Each row has a name. Each piece below is followed by the name of the row it came from, unless a question asks for something else. Each question is about the rows just above it. Places in a row count from 0.

[ 3.55,  6.71,  3.12, -7.28,  1.58,  6.34, -0.42, -6.64] -> Q_153
[-0.08,  1.10, -3.56, -6.66, -2.60, -3.60, -0.42, -6.64] -> Q_490
[-5.37, -0.79,  7.11,  0.07,  0.17,  5.09,  8.54, -0.03] -> Q_637
[-0.08,  1.10, -3.56, -6.66, -2.60, -1.36, -2.18, -4.23] -> Q_578
[-4.14, -1.48,  0.61,  0.95, -4.01, -1.02,  1.13,  1.77] -> Q_961
[-4.14, -1.48,  0.61,  0.95,  4.46,  3.05,  4.10, -2.43] -> Q_754
[-1.42,  0.93, -2.52, -9.27,  0.66, -0.74,  1.22, -1.47] -> Q_36
[ 8.04, -0.11, -1.44, -1.85, -0.16,  0.67, -3.94, -2.19] -> Q_685
[-2.80, -5.01,  8.04, -0.10, -2.82, -2.91,  5.55,  3.16] -> Q_205
[ 2.83, -2.78,  1.54, -0.35, -0.57,  1.32,  5.90, -1.84] -> Q_411
key -> tag
[5.89] -> Q_150
[5.56] -> Q_122
[-2.82] -> Q_465
[5.55] -> Q_623
[5.90] -> Q_660
[-2.81] -> Q_587
Look up the entry of Q_205 at place 6 in the table: => Q_623
q: [ 8.04, -0.10] => Q_205
q: [ 3.55,  6.71,  3.12, -7.28,  1.58,  6.34, -0.42, -6.64] => Q_153
The row with [-0.08,  1.10, -3.56, -6.66, -2.60, -3.60, -0.42, -6.64] is => Q_490

[ 0.47,  1.13, -0.34,  0.59]  Q_278
[ 0.43, -0.70,  0.52,  3.73]  Q_920
[ 2.57, -0.44, -0.87,  0.32]  Q_845
[-0.13, -1.05,  1.48, -3.98]  Q_393
[-0.65, -0.68, -0.92,  4.99]  Q_266
[0.90, 1.38, 1.38, 7.71]  Q_513
[ 3.79,  1.23, -1.28, -1.45]  Q_972
[-2.31,  0.16, -1.66,  3.19]  Q_507
Table of tags by key:
[1.49] -> Q_320
[1.48] -> Q_48
[0.53] -> Q_698
[-0.70] -> Q_932
[0.52] -> Q_589
[0.51] -> Q_877
Look up the entry of Q_920 at place 2 in the table: => Q_589
q: [0.90, 1.38, 1.38] => Q_513

[ 2.52,  4.58, -1.48, -7.98]  Q_527
[ 2.52,  4.58,  2.65, -1.96]  Q_340
[-0.94, -5.26, -7.98, -1.48]  Q_918
[-0.75, -5.46, -7.12, -2.29]  Q_271
q: [-5.26, -7.98] => Q_918
[-5.46, -7.12] is in which row? => Q_271
Where do [-7.98, -1.48] appear? => Q_918
Table of tags by key:
[-7.99] -> Q_533
[-7.97] -> Q_665
[-7.98] -> Q_501
[-1.48] -> Q_135
[-7.12] -> Q_449
The tag of Q_918, keyed by place 2: => Q_501

[ 0.52,  0.60, -1.16, -1.24, -0.57, -0.18,  0.26,  0.17] -> Q_264
[ 0.62,  4.66, -4.85, -5.28, -1.59, -0.59,  0.86, -0.65] -> Q_284
[ 0.03, -1.61,  0.57,  1.43,  1.29,  0.26, -0.36,  0.14] -> Q_188
[ 0.28,  0.09, -1.44, -1.29, -0.41,  0.06,  0.56, -0.58] -> Q_583
[-0.66, -0.54, -3.62, -0.47,  2.26, -0.26,  0.35, -1.77] -> Q_99
[-0.39, -0.86, -1.25,  1.40,  1.55, -0.07, -0.18, -0.58] -> Q_658
[ 0.31, -2.26, -0.50,  0.11,  2.10, -0.77, -0.37,  0.74] -> Q_714
[-1.75,  3.37, -7.15, -1.05, -0.48,  0.26,  1.72, -4.72] -> Q_456
[-1.11, -0.60, -1.92,  1.35,  1.05,  1.25,  0.66, -2.97] -> Q_133
[ 0.32,  0.48,  1.85,  0.37, -1.07, -0.33, -0.38,  1.39] -> Q_968
[-0.66, -0.54,  1.28,  0.12,  2.22, -0.25, -0.62,  1.27] -> Q_969
Where do [-0.66, -0.54, -3.62, -0.47,  2.26, -0.26,  0.35, -1.77] appear? => Q_99
[-1.92,  1.35] is in which row? => Q_133
key -> tag
[2.26] -> Q_79
[2.11] -> Q_624
[-1.77] -> Q_371
[-3.62] -> Q_514
[2.25] -> Q_971
[2.10] -> Q_365
[-1.59] -> Q_129
Look up the entry of Q_99 at place 4 in the table: => Q_79
[-0.39, -0.86, -1.25,  1.40,  1.55, -0.07, -0.18, -0.58] is in which row? => Q_658
Which row holds [ 0.03, -1.61,  0.57,  1.43,  1.29,  0.26, -0.36,  0.14]? => Q_188
The row with [-3.62, -0.47,  2.26, -0.26] is => Q_99

[-0.53,  0.89,  1.03, -3.76, -1.59, -1.28,  1.58,  3.83] -> Q_478
[-8.77,  1.04, -2.68, -1.05, -0.78, -2.94, -0.31, -4.19] -> Q_44
[-3.76,  1.03,  0.89, -0.53,  3.39,  1.91,  2.11, -2.01] -> Q_24
[ 1.04, -1.05, -2.68, -2.94, -0.31, -0.78, -8.77,  3.48] -> Q_112
[-9.98, -4.00, -1.12, -1.57, -2.92, -4.81, -0.03, -5.18] -> Q_634
[-8.77,  1.04, -2.68, -1.05, -3.37, -5.58,  2.44, -5.52] -> Q_857
q: [-8.77,  1.04, -2.68, -1.05, -0.78, -2.94, -0.31] => Q_44
key -> tag
[-2.95] -> Q_117
[-1.06] -> Q_652
[-0.31] -> Q_348
[-2.94] -> Q_423
[-0.32] -> Q_753
[-1.05] -> Q_84
Look up the entry of Q_112 at place 3 in the table: => Q_423
q: [-3.76,  1.03,  0.89, -0.53,  3.39,  1.91,  2.11, -2.01] => Q_24
[-0.53,  0.89,  1.03, -3.76] is in which row? => Q_478
The row with [-3.76,  1.03,  0.89, -0.53] is => Q_24

